Below are the code and all the weights of a small trained network. Each question names an input and a class and asks about switching units off, where a switched-off unit gives its printed mean instead of its output.

import numpy as np


def w(rows, s, z=0):
    codes = np.array(rows[::2]) - 128.0
    scale = np.full(codes.shape[1], s)
    scale[-1] = z or s
    return codes * scale


def norm(h):
    return h / np.sqrt((h * h).mean(-1, keepdims=True) + 1e-5)


def f(y):
    return np.maximum(y, 0)


def log_softmax(a):
    a = a - a.max(-1, keepdims=True)
    return a - np.log(np.exp(a).sum(-1, keepdims=True))


def net(x, mask):
    res = np.array(x, float).reshape(1, 8) / 4 @ E
    u = 0
    for l in range(3):
        y = f(norm(res) @ A[l][:, :-1].T + A[l][:, -1])
        res = res + np.where(mask[u : u + 7], y, B[l][:, -1]) @ B[l][:, :-1]
        u += 7
    return log_softmax(norm(res)[-1] @ U[:, :-1].T + U[:, -1])


A, B = {}, {}
E = w([
[123,123,126,135,118],'x0',
[137,143,125,103,172],'x1',
[143,93,34,156,182],'x2',
[123,124,128,130,121],'x3',
[150,139,122,118,142],'x4',
[135,132,129,119,142],'x5',
[94,255,87,192,137],'x6',
[91,169,71,47,82],'x7',
],0.0067)
A[0] = w([
[133,108,181,209,164,3],'L0N1',
[218,150,150,185,105,68],'L0N2',
[140,212,249,77,86,62],'L0N3',
[127,110,39,134,158,125],'L0N4',
[170,152,64,89,65,171],'L0N5',
[110,172,75,32,57,37],'L0N6',
[91,252,114,208,135,74],'L0N7',
],0.011,0.0024)
B[0] = w([
[11,234,217,94,131,193],'L0N1',
[73,155,235,131,154,172],'L0N2',
[124,35,37,254,181,243],'L0N3',
[81,129,116,237,124,196],'L0N4',
[38,95,182,137,124,196],'L0N5',
[84,176,210,120,226,223],'L0N6',
[245,140,111,56,52,255],'L0N7',
],0.0082,0.0072)
A[1] = w([
[116,198,188,153,187,122],'L1N1',
[149,203,170,114,172,255],'L1N2',
[139,94,68,132,20,149],'L1N3',
[138,105,200,139,84,62],'L1N4',
[110,120,72,237,115,97],'L1N5',
[174,2,175,40,108,199],'L1N6',
[53,94,163,85,224,194],'L1N7',
],0.01,0.0009)
B[1] = w([
[34,74,173,137,137,226],'L1N1',
[99,139,145,115,60,195],'L1N2',
[88,131,125,79,140,160],'L1N3',
[71,190,23,188,118,170],'L1N4',
[254,92,122,179,195,211],'L1N5',
[194,182,196,44,102,186],'L1N6',
[154,149,223,143,70,253],'L1N7',
],0.0079,0.008)
A[2] = w([
[217,55,205,84,33,104],'L2N1',
[220,131,150,161,9,252],'L2N2',
[52,183,71,176,91,201],'L2N3',
[163,42,113,41,94,189],'L2N4',
[161,19,21,174,253,180],'L2N5',
[97,76,66,206,157,189],'L2N6',
[181,102,128,227,84,228],'L2N7',
],0.0063,0.0011)
B[2] = w([
[248,78,5,66,93,237],'L2N1',
[224,161,55,69,222,253],'L2N2',
[151,137,230,67,115,198],'L2N3',
[61,135,32,46,169,160],'L2N4',
[80,32,143,219,116,238],'L2N5',
[88,46,47,171,141,204],'L2N6',
[147,78,2,107,112,253],'L2N7',
],0.0068,0.0039)
U = w([
[77,132,195,149,94,203],'0',
[245,169,88,72,117,181],'1',
[163,58,79,217,162,3],'2',
],0.011,0.0023)

Each question gives the input, the list of numbers given to net, and the class t.
The units are the neurons (one row each of A and B). Each row of codes is followed by its name. A weight is (code - 128) times the scale printed after its matrix; where a second scale follows, it is the last column's (A, B and U).
mask holds one flag per neuron, layer by layer. A switched-off neuron (its flag False) gives its mean, the last column of its row in B, instead of its output. The means were averaged over made-up inputs and are rounded, as every weight is.
A unit's drop is (log p(t) with every unit on - log p(t) with that unit switched off) / (log p(t) with every unit on - log p(t) with every unit switched off).
The circuit of an input: a set's keep is (log p(t) with only the set's units on - log p(t) with every unit switched off) / (log p(t) with every unit on - log p(t) with every unit switched off). Starting from the 12 units with the biggest drops (on a tie, the unit counted first), units are removed one at a time, each time the one whose removal leaves the highest keep (on an exact tie, the one counted first), for as long as the keep stays at least 0.8.
circuit, biggest first: the units of the circuit, biggest drop first
unit that matters most: the unit with the biggest drop
top k neurons: the k neurons with the biggest drops, biggest first
k most important neurons of layer l: the k neurons of layer l with the biggest drops, biggest first
drop when u is switched off: that unit's drop, to one decimal
input [3,5,-1,-3,-2,-8,2,1], class 1: circuit, biggest first : [L0N7]
input [-7,3,5,3,1,3,7,-8], class 0: circuit, biggest first : [L0N1; L0N3]
input [1,-1,-6,-2,8,6,-4,5], class 2: 2 most important neurons of layer 0 : [L0N3; L0N7]
input [7,1,3,-1,2,-3,5,-5], class 0: 3 most important neurons of layer 0 : [L0N1; L0N3; L0N2]
input [-4,5,3,6,-6,-8,5,-4], class 1: top 4 neurons : [L0N7; L0N6; L0N5; L2N2]
input [-2,5,2,-8,6,4,6,-7], class 0: 2 most important neurons of layer 0 : [L0N1; L0N2]
input [2,6,5,3,-7,2,-6,7], class 0: top 3 neurons : [L0N7; L0N6; L0N3]
input [-8,2,-4,-6,-6,-7,-8,-7], class 1: circuit, biggest first : [L1N6; L2N1]
input [-8,5,5,-2,6,2,-2,-7], class 0: top 2 neurons : [L0N3; L0N1]
input [6,-2,5,2,-7,-7,5,-1], class 1: top 2 neurons : [L0N7; L0N3]
input [-4,5,4,3,-4,-4,4,6], class 0: top 2 neurons : [L0N3; L0N6]
input [6,-5,-7,-5,7,-2,-6,1], class 2: top 4 neurons : [L0N3; L0N7; L0N1; L1N7]
input [-1,-1,6,-4,7,-7,3,8], class 0: 2 most important neurons of layer 0 : [L0N6; L0N3]
input [-2,-4,-2,-4,-1,-1,4,-1], class 1: unit that matters most : L0N7
input [5,-2,3,2,3,3,-8,-7], class 1: top 3 neurons : [L0N6; L1N6; L2N1]
input [3,-4,-8,-6,6,8,0,6], class 2: 3 most important neurons of layer 0 : [L0N3; L0N1; L0N2]
input [6,0,-7,4,4,3,2,-4], class 2: drop when L1N2 is switched off : 0.0
input [6,2,3,-1,-1,-4,-6,2], class 1: drop when L0N3 is switched off : 0.6
input [-4,6,-8,5,4,7,-3,3], class 2: drop when L0N3 is switched off : 1.2
input [1,8,-7,-4,-7,-3,5,-2], class 2: drop when L0N3 is switched off : 1.5
input [-2,-3,7,6,0,7,3,8], class 0: unit that matters most : L0N6
